Below is a small trained network, with its code and all its weights. Each question gives an input and a class and asks what happens when units are switched off, that is, made to give their printed mean instead of their output.

import numpy as np


def w(rows, s, z=0):
    codes = np.array(rows[::2]) - 128.0
    scale = np.full(codes.shape[1], s)
    scale[-1] = z or s
    return codes * scale


def norm(h):
    return h / np.sqrt((h * h).mean(-1, keepdims=True) + 1e-5)


def f(y):
    return y / 2 * (1 + np.tanh(0.7978845608 * (y + 0.044715 * y**3)))


def log_softmax(a):
    a = a - a.max(-1, keepdims=True)
    return a - np.log(np.exp(a).sum(-1, keepdims=True))


def net(x, mask):
    res = np.array(x, float).reshape(1, 7) / 4 @ E
    u = 0
    for l in range(2):
        y = f(norm(res) @ A[l][:, :-1].T + A[l][:, -1])
        res = res + np.where(mask[u : u + 3], y, B[l][:, -1]) @ B[l][:, :-1]
        u += 3
    return log_softmax(norm(res)[-1] @ U[:, :-1].T + U[:, -1])


A, B = {}, {}
E = w([
[119,121,101,93],'x0',
[118,119,113,102],'x1',
[204,5,101,171],'x2',
[126,126,124,123],'x3',
[107,113,137,132],'x4',
[121,114,104,97],'x5',
[213,123,240,20],'x6',
],0.0029)
A[0] = w([
[215,26,105,153,22],'0.n0',
[200,2,98,164,6],'0.n1',
[126,115,71,126,133],'0.n2',
],0.0064,0.0015)
B[0] = w([
[126,180,160,74,234],'0.n0',
[111,255,132,113,252],'0.n1',
[190,125,174,194,149],'0.n2',
],0.0068,0.0028)
A[1] = w([
[194,99,230,34,57],'1.n0',
[225,55,254,55,96],'1.n1',
[131,118,78,232,254],'1.n2',
],0.0048,0.0008)
B[1] = w([
[106,114,47,215,252],'1.n0',
[128,1,77,112,241],'1.n1',
[177,19,107,117,183],'1.n2',
],0.0064,0.0027)
U = w([
[187,62,103,150,254],'0',
[161,254,190,82,2],'1',
],0.0065,0.00089)

Each question gives the input, the list of numbers given to net, and the class t.
The units are the neurons (one row each of A and B). Each row of codes is followed by its name. A weight is (code - 128) times the scale printed after its matrix; where a second scale follows, it is the last column's (A, B and U).
mask holds one flag per neuron, layer by layer. A switched-off neuron (its flag False) gives its mean, the last column of its row in B, instead of its output. The means were averaged over made-up inputs and are rounded, as every weight is.
A unit's drop is (log p(t) with every unit on - log p(t) with that unit switched off) / (log p(t) with every unit on - log p(t) with every unit switched off).
The circuit of an input: a set's keep is (log p(t) with only the set's units on - log p(t) with every unit switched off) / (log p(t) with every unit on - log p(t) with every unit switched off). Starting from all 6 units, units are removed one at a time, each time the one whose removal leaves the highest keep (on an exact tie, the one counted first), for as long as the keep stays at least 0.8.
units of the circuit, in order: the units of the circuit, biggest drop first
unit that matters most: the unit with the biggest drop
k most important neurons: the k neurons with the biggest drops, biggest first
top k neurons in layer l: the k neurons of layer l with the biggest drops, biggest first
drop when u is switched off: that unit's drop, to one decimal
input [-2,5,5,7,-4,-3,-1], class 1: unit that matters most : 0.n1
input [-4,-8,-4,4,5,-2,5], class 0: units of the circuit, in order : [0.n1; 1.n1]
input [5,0,-8,4,6,-3,8], class 0: 4 most important neurons : [0.n1; 1.n1; 0.n0; 1.n0]
input [-3,-6,7,-5,3,-7,-4], class 1: 3 most important neurons : [0.n1; 0.n0; 1.n1]
input [-4,-7,6,-4,-2,-2,-3], class 1: units of the circuit, in order : [0.n1; 0.n0]
input [6,1,7,7,-6,0,5], class 1: 3 most important neurons : [0.n1; 0.n0; 1.n2]
input [-4,-1,6,-4,1,6,-5], class 1: top 2 neurons in layer 1 : [1.n1; 1.n0]
input [-8,-4,6,-5,-6,8,-5], class 1: top 2 neurons in layer 1 : [1.n1; 1.n0]
input [-4,-3,5,0,-1,5,-4], class 1: 2 most important neurons : [0.n1; 0.n0]
input [5,-4,-2,-1,4,-3,4], class 0: drop when 0.n1 is switched off : 0.7
input [1,0,5,5,4,-8,1], class 1: drop when 0.n0 is switched off : 0.0
input [-4,3,4,-1,-7,0,-3], class 1: drop when 0.n1 is switched off : 0.1
input [5,-8,-3,8,6,5,7], class 0: drop when 0.n1 is switched off : 0.2
